Table B holds the same points as the rows below and some others, measured another way and shuffled. Each row below is followed by which row of B it is.
B:
1: [-341 -388  -60  217  387 -313  491  415  -18  215 -180   73  124  278
  -17  271 -184  464   50  -45  -25 -377  -39 -178  211]
2: [-264  -90  190   43  143 -137  117  251 -210  282  119 -222  -58   28
   19 -105    8  407  146  145 -157  -22 -251 -139  178]
3: [ -26 -134 -213   -4  310 -120  169   13  205   59  -26   67  -32  279
   -8  194 -209   96   -5   36  172 -251   42   95 -133]
4: [ -74  143  121 -115   84   71  -55   58  259  165 -108  -55   22  -85
  140   11   53  361  278  -61 -114  -11 -304   39 -291]
5: [ 148  153  133 -279 -145  160 -494 -278 -135   25  337 -216 -361 -243
 -149 -367  -16 -136    2  405   17  412   15  104   11]
6: [ -63  -97 -355 -225  355 -291  180  -84  162  177   24  -13 -179  152
 -129  112 -306   38 -168   15  311 -206  117  218  -34]
7: [ -13  -50  227   67   50  197 -155  190  234  144   -6  -75 -167  118
  155 -114   95  214  335  160 -186  123 -200 -101  -72]
8: [ 112  135   81 -159 -104   77 -282 -316 -284 -151  249  -50    3 -242
 -196  -98  -93  -31  -77  304   40  172   54   72  -82]
9: [  60  -34 -110 -118  137  102  -52  -30  549    0 -325  222  -13  -13
   34  189 -106  137  147 -120   61  -52   55  103 -330]
10: [-100 -250   77  135  135    7   73  220  126   64 -157  101   -6   95
  -14  100  -69  248  146   77  -91  -41   26 -142   69]
11: [ 161   78  -75 -272   16   31 -329 -312  -73   12  343 -172 -356  -41
 -170 -235 -153 -221 -121  373  191  224  121  188   -5]
12: [  51   -6  229  177  -90   76 -130 -179 -685 -277  441  -73  207   17
 -155  -13  -66   31  -42  500  -81   41  -12 -142   73]
13: [ -29 -220  134  132   54  119  -59  179  160    6 -147  122  -54   48
   -6   43  -29  179  179  136 -123   61   46 -162   47]
14: [-201 -193  300   96   38   73  -44  379  127  255 -154  -62 -153  -45
   71 -127   99  397  314   94 -283  158 -173 -236  167]
15: [ -41 -293 -339  -63  376 -249  207   37  193  135  -10   62 -228  314
 -137  139 -332  -19 -163   98  293 -209  248  102  108]
16: [ 113  215  120 -210  -46  200 -339 -171  176   44   95  -97 -160 -149
   42 -152   43   73  189  151  -33  211 -159  117 -280]
17: [  -6  269  225 -108 -145   -3 -198 -331 -713 -156  470 -208  210 -301
 -180 -115  -36  132  -72  376  -56  103 -164    8  -62]
18: [ -90  140  178  -94  -48   32  -66  -68 -121  -17  -48   18  226 -314
  -50   53    2  353  128   20 -141   28 -172  -31 -185]
19: [  -7  333   99 -292 -116 -126 -219 -465 -773  -91  565 -290   82 -384
 -288 -198 -122   38 -223  382   80  135  -97  141  -13]
20: [  73 -272   27  204   76   77  -57    3 -141 -164  134  104  -23  229
 -111   68 -146  -68   -9  368   17   -1  199 -125  123]
21: [  18   -6   89  146   46   14   21 -138 -421 -217  264   16  265   93
  -90  144 -111  107  -15  302   -7 -131  -35  -62  -79]
22: [ -85 -280  -29   67  161 -117   69  100 -122   59   74    8 -133  123
 -162   15 -185   71  -69  245   52  -17  160  -88  248]
23: [-145  -42 -125 -162  133 -333  138 -178 -495   16  240  -84   64 -164
 -320   44 -284  119 -297  196  178 -105  122   67  179]
24: [  18 -199 -172   38  268  -17  116   67  379   27 -177  166  -51  266
   14  215 -182   92   77   12  120 -183   94   41 -146]
25: [ -63  261  453  -89 -210  254 -317    6  -81   64   19 -134   89 -404
   85 -185  215  408  348   98 -346  275 -384 -105 -205]
26: [  25  -68  -81 -281   80   14 -222  -25  351  206  -71  -36 -431 -129
  -98 -179 -117   -4   22   99   98  221  123  114   30]
27: [   2 -118  350  359 -103  259  -43   95 -207 -301  -75  228  436  -10
   20  229   56  302  253  195 -294  -27  -70 -303 -116]
28: [ -19   33 -198 -355  128 -176  -76 -198   80  137   27  -51 -215 -203
 -212  -52 -225   31 -158   51  216   54  126  204  -32]
29: [ -41 -220   13  -24   88  -10  -85   87   69   96  -14    6 -234   10
 -119  -70 -119   63   21  199   16  118  139  -62  172]
30: [ -66  -97 -247 -256  327 -229   30   14  194  353  169 -214 -478  207
  -61 -154 -207   -7  -82  151  252  -31   28  193  100]
31: [ 110  177  211 -205 -163  220 -430 -193   -4  -10  151 -105 -179 -284
  -57 -243   50   26  131  258  -88  345  -71   41 -124]
32: [-131 -392   15  251  260    5  213  400  393  110 -350  216   -2  288
   92  235  -85  318  235  -31  -92 -173   38 -193   41]
33: [ -90 -347 -251  -89  376 -120  123  276  669  339 -302   80 -433  284
   24   45 -191  101   87  -60  157  -70  147   59   77]
34: [-235   59  507   82 -123  130 -107  270 -209  161  -21 -148  137 -278
   96 -136  213  564  373   95 -424  169 -405 -270   25]
35: [  90  -83   95  120  -27   75 -119 -160 -360 -248  240   52  121   36
 -164   55 -126  -26  -56  376    4   24  112  -84   25]
36: [  98  -49 -509 -387  346 -155   31 -200  679  136 -244  162 -303   82
 -104  166 -337  -96 -138 -149  418 -142  259  371 -278]
37: [-171 -165 -435 -226  464 -378  379   60  454  260 -300  127  -67  130
  -81  301 -339  238 -116 -263  303 -367  111  213 -127]
38: [  14  214  -60 -366   56   11 -170 -175  300  143  -78  -49 -124 -254
  -18  -55  -61  169   87  -64   68   83 -115  218 -307]
39: [  84  273  185 -307 -133  229 -414 -177  226   79   -6  -93 -159 -356
   28 -206   93  145  224   78 -104  307 -184  112 -296]
40: [  -3 -283 -111   76  294   22   54  230  486  182 -147   62 -295  381
   94   61 -112   70  171   74   60  -73   59  -12   -8]
41: [-169 -114  -50   39  209 -147  272  105   82   21 -252  172  277  -21
  -38  317 -151  400   54 -129   -9 -273  -32  -39 -129]
42: [  79  231   -8 -360  -48  -79 -324 -400 -435   47  533 -325 -281 -221
 -244 -331 -135 -141 -202  429  169  254    3  198   48]
43: [ 135   54  120  -63  -86  271 -278 -132  282 -151 -166  190   53 -177
   -5   65    0   91  190   69  -83  151   23    8 -306]
44: [ 145 -225 -149  -96  141   76 -216  -41  345   61   26   36 -457  185
  -90 -103 -179 -210   -7  266  172  161  266   77   65]
45: [-176  -78  -39  -76  206  -72  179  190  440  184 -419  159   96  -84
   54  226  -72  443  193 -262  -53 -166 -103    5 -211]
46: [-139   28 -427 -387  320 -426  273 -217   93  131 -130   81   61 -170
 -251  253 -379  183 -293 -186  362 -292  147  295 -147]
47: [-113 -432 -294  101  436 -262  324  232  208  194  -55   59 -221  473
  -70  173 -299   62  -79  101  218 -277  210   -7  212]
48: [   0 -124 -189 -155  228  -11   23   56  611  129 -346  185 -140   34
   11  158 -156  142  103 -144  119  -75   92  112 -210]
49: [ 132    1 -125 -136   83  -48 -165 -298 -243  -76  394 -112 -199   95
 -205 -102 -217 -212 -183  405  225   62  162  137   31]
50: [ -89 -186 -129   61  304  -99  213  160  276  108 -155   98   12  265
   48  217 -148  230  107  -31   70 -247  -14   -4 -108]
51: [ 167  212   23 -246  -90   68 -343 -426 -299 -133  393 -141 -105 -201
 -195 -166 -114 -141 -117  371  126  204   42  165 -121]
52: [-173 -103  159   75   31  -71   90   87 -236  -18  -63   67  227 -174
 -123  120  -67  357   52   77 -139  -58  -38 -158   57]
53: [-121   94  348  175 -110  -20  -19 -100 -874 -181  435 -158  386 -140
 -138  -12    2  286    6  400 -202  -19 -210 -193   78]
54: [-209 -245  -14  169  287  -46  332  365  478  119 -515  273  227  145
  140  381  -75  508  276 -269 -108 -319  -98 -129 -190]
55: [-131  165 -139 -413  151 -315   -5 -208 -262  259  295 -292 -209 -217
 -212 -180 -195  125 -205  132  204   17  -70  226   58]
56: [-192   51  354  -29  -74  123  -85  218  133  158 -257   -3  107 -333
   78  -27  150  540  355  -78 -337  132 -291 -171 -115]
57: [-201  -32  -37 -137  252  -89  171  233  538  303 -409   77   -8  -56
  113  155  -40  477  242 -291  -49 -149 -191   42 -228]
58: [ 114 -233  -92   15  107   26 -140  -80  -20  -57  179   21 -270  188
 -167  -53 -203 -185  -93  374  144   94  270    3  154]
59: [ -17  -26  -18   -1   71  -38   44 -119 -123 -139   -4  120  215  -66
 -128  190 -155  163  -35   93   40 -115   54    0 -130]
60: [  28  119  218   69  -70  166 -122 -121 -173 -191   51   64  301 -126
    2  116   21  237  160  147 -146   -3 -151  -67 -260]
61: [  49  -15 -160 -158  217   42  -36  -17  556  118 -199   92 -154  108
   72  109 -116  105  141  -75  113  -71  -12  158 -298]
62: [  -2   36  162  151  -15   17    1 -156 -541 -259  274    8  355  -14
 -108  137  -79  160  -13  307  -61 -106  -63  -94  -82]
63: [  -7   77  -70 -291   18  -74 -132 -222  -19   14    6   19  -47 -321
 -209  -15 -166   82 -105   72  109   95   98  138  -78]
64: [  14  124  174    2  -64  -42 -151 -276 -806 -146  615 -256   87  -56
 -202 -153  -92    3 -139  529    8   70  -78  -23  107]
65: [ -47   34 -269 -319  226 -286   60 -224  -96  130  172 -104 -151  -60
 -224   -3 -288   20 -240  110  295  -89  108  237   -4]
66: [  95   -4  149 -198 -102  175 -423  -75   84   97  134 -135 -415 -177
  -98 -334    5  -64   90  328  -39  409   52    8   88]
67: [  12  -62  120   63   60  160 -100   86  213   11  -75   56  -25   73
   74   40    2  179  229  107 -100   27  -75  -69 -147]
68: [-124  154  271 -178  -71    5 -211  -13 -265  192  216 -279 -123 -298
  -50 -280   65  278  124  214 -160  236 -248  -40   59]
69: [ -68 -192 -125  183  277  -80  298   91  170 -102 -229  273  313  242
    8  441 -189  275   65  -77   48 -384   32  -39 -222]
70: [ 261    2  -39 -246  -62  202 -484 -281  176  -39  192  -47 -458  -79
 -148 -262 -109 -307  -33  378  141  369  236  150  -15]
71: [-337 -217  269  168  200  -20  202  572  279  396 -290  -64  -39  104
  219   13  118  635  427 -100 -316  -69 -348 -253   83]
72: [ -26 -170 -174 -124  249 -192   -2  -23  -92  203  319 -214 -409  256
 -135 -163 -223  -98 -144  333  222    4  113   98  226]

[ 177  -61  -67  348 -285  -38 -151   -7  126   53  126 -120  276 -127
    6  347  498  171  213  111  206 -207  325  166  -51  207 -177  527
 -239 -312  -19] => 45
[  75  157 -129 -106  384  156    6   47  179 -104  122 -174 -178 -106
  123 -233 -210 -282 -227  126 -149  119  121  110   14 -121  252 -362
  252  420 -113] => 23
[ 158   21  -27   -3   22  188  -78 -152   87  -72   72   73   30 -155
   84  -30   88 -194  -95  173  -36   54  237  115  -11   68   20 -109
  -20   61  -22] => 21
[  20   23   16  -59  263  -31 -166  -43   73   22   80 -198 -235  -64
   49  -57 -162 -215 -180  106  -90   68  127  125   -7   19  149 -301
  147  316 -132] => 19
[ -13 -160  110 -149  -54  -65  -97 -191 -145  -20 -249  146 -107  -21
 -105 -136 -116  -84  -96  -63   -9   58 -176  -91  -57    2 -116 -240
  123   12   33] => 24
[ 164  -21    9 -122  427  209   93 -134  124 -107 -168   -3 -301 -236
   -6 -381 -287 -231 -269  -52 -239  129  -63   53   93 -244   78 -506
  437  391  -46] => 17
[-125   -7   23 -222  128 -129 -121  -15  -97  -17  -84  -73 -195   95
  -21 -178 -277 -172 -172   -5  -38   99 -162  -69  -91  -31  105 -359
  174  247  -61] => 49
[ 149 -141  100  103 -173   30 -172 -222   -9   23  -35   96   55 -144
  -17  132  222  -26   12   87   63  -40  204  103  -26  163 -163   72
 -113 -152    5] => 60
[  48   72 -113  156  218  -89   30  227  180    0   41 -398  -84  -55
    1  -56  -10  106   -6  -86   37 -116   13  105    9 -138   75   89
  227  182 -111] => 28
[ 112    1   61  146  315  -53 -141   27  175   74  117 -371 -260 -149
   46   25  -48  -46 -129   35  -53  -53  229  245   60  -14   99 -114
  171  284 -170] => 46
[   2  -19  -66  -99 -182   26   23  -44  -77 -110 -139  157  143   20
  -36 -122   45  -24    8  -20   84   10 -128 -119 -102  -14  -88   -5
   21 -101   69] => 13
[-150  -68 -132  -51  -42 -279 -114  112  -60   29 -137 -180  -24  116
 -135  -14  -76   36   51  -66   77  -43 -264 -129 -137  -20   -3   12
  144   40  -27] => 5
[ -32  -16  -26  -50  129 -108 -143   -3   19   21   -5 -166 -138   -3
  -13  -40 -112 -118  -95   48  -20   28    0   32  -54   14   78 -174
  126  189  -84] => 6
[ 186  -37   74   61    7  150  -57 -165   64  -42   -1   60   -2 -179
   51  -29  110  -82  -85   68   -6   -2  211  129   22   41  -69  -60
    4    8  -19] => 41
[  44 -225  169   49 -106 -141  -58 -132 -107   37 -301   31  -84  -66
 -163  -45   28  156    6 -200   70  -86 -177  -43  -12  -34 -251    7
  131 -121   31] => 43
[ -19 -187  -78  202   95 -324 -207   66   88  160 -116 -377 -147  -62
 -192  175   49  124   98  -80   35 -144  -99   46  -36   17  -72  140
  200   51  -91] => 36
[  22   75  -89  -30  369  -17   15  125  139  -39    1 -300 -233  -65
   14 -212 -227 -100 -155  -39 -100   23  -49   70   19 -176  171 -252
  341  373 -119] => 55
[  67  170 -138  -34   58  129  -86   29  122  -85  238  -84   71  -30
  166  -13   56 -222  -90  238    8   55  275  117  -67   81  177  -69
  -65  148  -78] => 64
[ 160  -96   68  -47 -270  190  -86 -306  -69  -89  -78  359  169 -126
   23    2  204 -136  -28  137   47   51  160    9  -57  154 -172  -29
 -162 -201   84] => 27
[ 152 -116   30  120  -36   29 -110 -145   55   15  -54  -10   -3 -170
  -38   68  155  -16    2   44   16  -48  140  100    1   64 -119   45
   20  -51  -18] => 18
[  96  120   40 -328  102  344  137 -169  -49 -249  -82  325  -34  -65
  134 -451 -223 -314 -285   55 -110  211  -20  -55  -15 -131   83 -500
  145  214   47] => 1
[ -59   55 -183  -83   20  -55 -121   50   34  -36   62 -101   31   47
   16  -14  -34 -163  -27  133   17   45    4  -25 -121   49  121  -80
   41  122  -50] => 15
[-189  -11  -21 -363   28 -113  -46  -33 -194  -89 -204   91 -129  165
  -62 -296 -343 -197 -163  -44  -28  148 -354 -217 -141  -76   78 -424
  196  195   13] => 58
[  27  -21 -111  238 -185 -176  -52  168   68   31   14 -240  181   13
  -55  167  274  244  185  -59  213 -202   20   36  -80   43 -114  423
  -44 -183  -28] => 31
[ 128   54  -79 -106  -40  239 -172 -234   59  -96  162  195   91 -123
  137   22   94 -375 -124  344  -57  147  332   97  -65  187   88 -191
 -147   63  -15] => 53
[ 103 -216   74  163  -54 -123  -56  -81    5   54 -238  -69  -49 -133
 -165   29  117  174   60 -162   62 -131  -98   18    5  -34 -227  122
  144 -110   10] => 9
[ 210 -106   82    8   30  192  -52 -270   46  -52 -103  165  -51 -239
   -2  -78   60 -152 -108   69  -76   47  150   87   38   21 -109 -175
   67   21   16] => 69
[ 178 -112  189  -11 -158  155   25 -244  -76  -87 -192  262   42 -143
  -10 -133  101   13  -66  -66   42   -5   35   16   11   -3 -222  -69
    6 -143   72] => 54
[  22  -58  130 -332  -65  158  156 -204 -205 -200 -362  403  -44   -5
  -45 -470 -240 -122 -194 -164  -41  142 -326 -209  -39 -181 -119 -422
  216   40  122] => 32
[  33 -254   -5  171   12 -251 -190  -66   36  136 -203 -201 -118 -117
 -216  144   80  106   84  -88   24 -115 -107   21  -22   25 -166  103
  168  -34  -40] => 38
